Below is a small trained network, with its code and all its weights. Each question gives an input and a target symbol and asks what happens when units are switched off, that is, made to give their printed mean instead of their output.

import numpy as np


def w(rows, s, z=0):
    codes = np.array(rows[::2]) - 128.0
    scale = np.full(codes.shape[1], s)
    scale[-1] = z or s
    return codes * scale


def f(y):
    return np.maximum(y, 0)


def softmax(a):
    e = np.exp(a - a.max(-1, keepdims=True))
    return e / e.sum(-1, keepdims=True)


def log_softmax(a):
    a = a - a.max(-1, keepdims=True)
    return a - np.log(np.exp(a).sum(-1, keepdims=True))


def net(x, mask):
    ids = ['ΔΠΩαβγηλτψ'.index(c) for c in x.split()]
    T = len(ids)
    res = E[ids] + P[:T]
    u = 0
    for l in range(3):
        q, k, v = (res @ M[l].T for M in (Q, K, V))
        z = softmax(np.where(np.tri(T) > 0, q @ k.T / 3**0.5, -1e9)) @ v
        res = res + np.where(mask[u], z, O[l][:, -1]) @ O[l][:, :-1]
        u += 1
        y = f(res @ A[l][:, :-1].T + A[l][:, -1])
        res = res + np.where(mask[u : u + 4], y, B[l][:, -1]) @ B[l][:, :-1]
        u += 4
    return log_softmax(res[-1] @ U[:, :-1].T + U[:, -1])


Q, K, V, O, A, B = {}, {}, {}, {}, {}, {}
E = w([
[101,153,162,108,153,130,169,189,188,149,139,149],'Δ',
[172,120,149,98,200,72,141,128,164,71,117,184],'Π',
[3,141,139,114,151,110,120,192,148,130,138,162],'Ω',
[120,136,132,101,131,80,145,145,146,112,208,224],'α',
[91,23,162,83,65,189,61,21,143,182,121,169],'β',
[97,133,200,176,108,70,80,145,105,88,137,114],'γ',
[123,81,170,148,177,144,106,133,186,137,190,124],'η',
[184,91,117,132,134,177,135,142,103,125,208,116],'λ',
[103,102,103,181,107,91,174,123,156,79,113,62],'τ',
[56,157,72,155,136,145,91,129,137,46,192,110],'ψ',
],0.017)
P = w([
[85,99,212,83,151,168,190,232,164,3,101,120],'0',
[77,79,173,101,180,133,174,184,149,35,149,130],'1',
[107,78,144,122,168,113,145,178,148,50,158,113],'2',
[128,119,124,154,145,82,124,151,166,85,151,129],'3',
[149,139,110,191,124,61,100,138,165,121,156,133],'4',
[171,109,72,176,122,44,74,114,148,156,174,128],'5',
[187,124,37,184,105,44,46,131,162,185,153,155],'6',
[223,118,2,184,93,41,22,117,170,214,148,185],'7',
],0.0072)
Q[0] = w([
[150,145,153,127,105,165,130,72,72,126,75,109],'0.h0',
[147,164,113,89,85,157,178,72,78,177,2,99],'0.h0',
[111,147,70,160,92,118,189,58,129,80,88,60],'0.h0',
],0.0088)
K[0] = w([
[138,147,128,85,252,132,180,169,139,92,167,148],'0.h0',
[157,214,200,113,240,70,227,254,118,71,129,147],'0.h0',
[88,102,125,108,131,130,216,123,172,73,90,97],'0.h0',
],0.0072)
V[0] = w([
[93,134,255,36,139,214,67,101,232,199,92,201],'0.h0',
[217,98,220,177,59,116,66,110,116,121,196,169],'0.h0',
[235,98,233,236,238,136,60,138,84,99,102,112],'0.h0',
],0.004)
O[0] = w([
[137,163,147,61,115,64,170,74,224,182,63,60,3],'0.h0',
[160,94,133,115,178,111,79,124,168,174,191,161,136],'0.h0',
[184,104,188,148,255,135,58,154,75,138,170,80,128],'0.h0',
],0.0077,0.0038)
A[0] = w([
[174,117,155,113,255,70,157,190,146,152,194,212,255],'0.n0',
[135,84,114,131,166,100,134,76,187,158,91,113,51],'0.n1',
[115,90,84,129,159,52,164,166,166,118,74,43,183],'0.n2',
[113,130,106,216,108,89,113,68,152,128,125,118,180],'0.n3',
],0.0056,0.0021)
B[0] = w([
[90,101,205,251,72,2,114,216,78,138,122,182,254],'0.n0',
[72,72,103,136,84,190,116,171,218,153,207,175,147],'0.n1',
[139,117,108,199,250,63,177,156,194,234,51,143,192],'0.n2',
[138,21,82,156,173,98,118,161,130,186,158,74,187],'0.n3',
],0.0053,0.0082)
Q[1] = w([
[116,92,168,121,138,160,108,147,44,72,187,159],'1.h0',
[133,71,143,162,131,166,127,142,134,94,151,76],'1.h0',
[48,73,143,224,134,2,114,208,194,121,193,171],'1.h0',
],0.0073)
K[1] = w([
[161,210,13,174,172,144,135,129,152,78,168,36],'1.h0',
[161,83,44,130,153,180,197,71,142,143,131,111],'1.h0',
[195,96,53,164,62,119,23,2,98,187,103,136],'1.h0',
],0.0059)
V[1] = w([
[132,123,169,105,125,201,139,100,84,168,46,49],'1.h0',
[92,125,193,96,94,126,50,67,126,152,123,149],'1.h0',
[172,74,22,128,91,253,222,112,167,154,209,117],'1.h0',
],0.0056)
O[1] = w([
[117,106,103,3,255,62,69,234,70,77,169,149,2],'1.h0',
[131,171,90,86,74,67,51,73,97,84,126,103,47],'1.h0',
[85,175,122,140,82,183,169,233,115,192,227,24,130],'1.h0',
],0.0073,0.0076)
A[1] = w([
[114,77,135,150,127,157,167,159,218,167,45,162,224],'1.n0',
[35,184,128,126,115,170,143,145,127,173,123,91,165],'1.n1',
[74,123,87,248,225,138,162,208,152,144,131,164,253],'1.n2',
[116,196,103,90,97,95,179,112,142,112,1,176,151],'1.n3',
],0.0052,0.0018)
B[1] = w([
[130,86,147,142,105,132,171,68,60,153,120,106,193],'1.n0',
[195,104,177,131,156,105,61,85,196,47,107,200,144],'1.n1',
[178,111,134,113,42,96,93,88,72,71,127,28,253],'1.n2',
[130,253,91,18,132,149,178,158,47,134,85,150,140],'1.n3',
],0.0072,0.019)
Q[2] = w([
[215,142,186,173,64,111,33,123,75,86,197,77],'2.h0',
[125,153,135,85,203,156,159,219,118,86,176,112],'2.h0',
[119,193,130,114,192,154,67,132,200,190,101,254],'2.h0',
],0.0072)
K[2] = w([
[159,134,50,175,119,101,110,117,114,108,144,73],'2.h0',
[98,119,190,98,107,160,186,133,145,1,73,132],'2.h0',
[135,120,251,97,163,86,150,141,105,147,119,109],'2.h0',
],0.0075)
V[2] = w([
[114,166,3,119,113,64,166,120,102,75,87,106],'2.h0',
[87,178,74,123,100,141,72,178,136,91,168,192],'2.h0',
[234,164,134,118,111,110,181,169,90,207,147,143],'2.h0',
],0.0069)
O[2] = w([
[19,181,80,122,95,193,120,197,117,34,134,184,164],'2.h0',
[6,167,151,254,141,90,174,74,16,130,143,72,8],'2.h0',
[223,31,146,53,180,140,246,99,50,24,214,126,103],'2.h0',
],0.0075,0.015)
A[2] = w([
[91,119,100,83,115,88,64,108,76,96,142,211,130],'2.n0',
[176,93,214,146,189,75,116,16,110,182,144,79,163],'2.n1',
[220,111,117,3,178,148,140,65,179,117,100,143,2],'2.n2',
[99,109,158,175,130,196,210,23,109,171,85,134,78],'2.n3',
],0.0059,0.0023)
B[2] = w([
[109,109,161,146,143,166,112,124,111,141,66,154,187],'2.n0',
[125,190,131,73,140,95,115,97,74,156,157,89,254],'2.n1',
[114,197,95,190,162,139,124,255,111,156,195,156,216],'2.n2',
[129,249,81,141,110,151,126,100,210,93,191,182,176],'2.n3',
],0.0087,0.0065)
U = w([
[131,182,71,68,119,77,95,149,200,189,139,131,145],'Δ',
[79,157,79,87,132,89,156,188,126,117,192,122,136],'Π',
[63,173,131,196,97,134,117,163,76,135,148,108,148],'Ω',
[96,169,82,63,75,146,113,148,1,120,100,128,90],'α',
[116,147,209,79,124,116,147,112,51,86,185,78,185],'β',
[128,116,137,136,159,118,91,74,103,108,71,157,165],'γ',
[146,162,115,147,152,154,126,159,99,126,123,158,2],'η',
[153,55,155,95,52,162,104,164,178,115,102,146,156],'λ',
[106,132,151,119,131,143,134,125,129,139,132,137,81],'τ',
[142,188,153,117,126,150,169,77,177,57,169,166,94],'ψ',
],0.0055,0.0031)

Each question gives the input, a string of symbols that net reads in full, and the target symbol t.
The units are the heads (3 rows each of Q, K, V and O) and the neurons (one row each of A and B). Each row of codes is followed by its name. A weight is (code - 128) times the scale printed after its matrix; where a second scale follows, it is the last column's (O, A, B and U).
mask holds one flag per unit, layer by layer, with each layer's heads first. A switched-off unit (its flag False) gives its mean, the last column of its rows in O or B, instead of its output. The means were averaged over made-up inputs and are rounded, as every weight is.
A unit's drop is (log p(t) with every unit on - log p(t) with that unit switched off) / (log p(t) with every unit on - log p(t) with every unit switched off).
The circuit of an input: a set's keep is (log p(t) with only the set's units on - log p(t) with every unit switched off) / (log p(t) with every unit on - log p(t) with every unit switched off). Starting from the 12 units with the biggest drops (on a tie, the unit counted first), units are removed one at a time, each time the one whose removal leaves the highest keep (on an exact tie, the one counted first), for as long as the keep stays at least 0.8.
units of the circuit, in order: the units of the circuit, biggest drop first
k most important neurons: the k neurons with the biggest drops, biggest first
top k neurons in layer l: the k neurons of layer l with the biggest drops, biggest first
drop of u: that unit's drop, to one decimal
input ψ τ λ γ Ω, target β: units of the circuit, in order	[2.h0 1.h0 0.h0 2.n1]
input τ α Π τ β α λ, target Δ: units of the circuit, in order	[0.h0]
input τ γ λ Δ, target β: units of the circuit, in order	[2.h0 2.n1 1.h0 1.n0]
input τ τ Δ τ Ω α γ η, target Δ: 2 most important neurons	[2.n1 2.n2]
input β λ γ γ τ, target Δ: units of the circuit, in order	[0.h0 0.n2]
input τ γ τ λ Δ η, target β: units of the circuit, in order	[2.n1 2.h0]
input γ α η α γ α η α, target Δ: 2 most important neurons	[2.n1 2.n2]
input α β α τ τ, target Π: units of the circuit, in order	[1.h0 2.h0 0.n0 0.h0]
input Ω γ λ Π γ α Π, target γ: units of the circuit, in order	[1.h0 0.n0]
input λ α α Ω, target ψ: top 2 neurons in layer 0	[0.n0 0.n3]
input τ α η τ τ ψ λ η, target Ω: 2 most important neurons	[0.n3 0.n0]
input ψ τ Δ, target Ω: top 2 neurons in layer 0	[0.n0 0.n2]
input ψ Ω η β λ α α, target Π: 3 most important neurons	[0.n0 0.n1 1.n2]
input α τ λ Π β Π γ, target Δ: top neuron in layer 1	[1.n2]
input λ τ τ τ γ γ α, target γ: 2 most important neurons	[0.n0 2.n0]
input τ β τ τ α, target Δ: top 3 neurons in layer 1	[1.n2 1.n0 1.n3]
input τ ψ τ Π, target Ω: 2 most important neurons	[0.n0 1.n0]
input η α τ α τ ψ τ, target Ω: 2 most important neurons	[1.n0 0.n2]
input τ τ ψ λ γ λ λ β, target Δ: top 3 neurons in layer 2	[2.n3 2.n1 2.n2]
input ψ τ τ ψ γ α γ, target γ: units of the circuit, in order	[1.h0]
input τ α γ Π α, target γ: drop of 0.h0	0.2
input τ Δ γ Δ τ τ ψ γ, target Ω: drop of 0.n0	0.1
input τ τ β τ τ γ τ η, target Δ: 2 most important neurons	[1.n2 1.n3]
input Π α α, target ψ: 2 most important neurons	[2.n3 1.n2]
input λ λ γ α, target β: drop of 2.h0	1.4
input τ τ ψ α β λ Π λ, target Π: 2 most important neurons	[0.n0 1.n2]
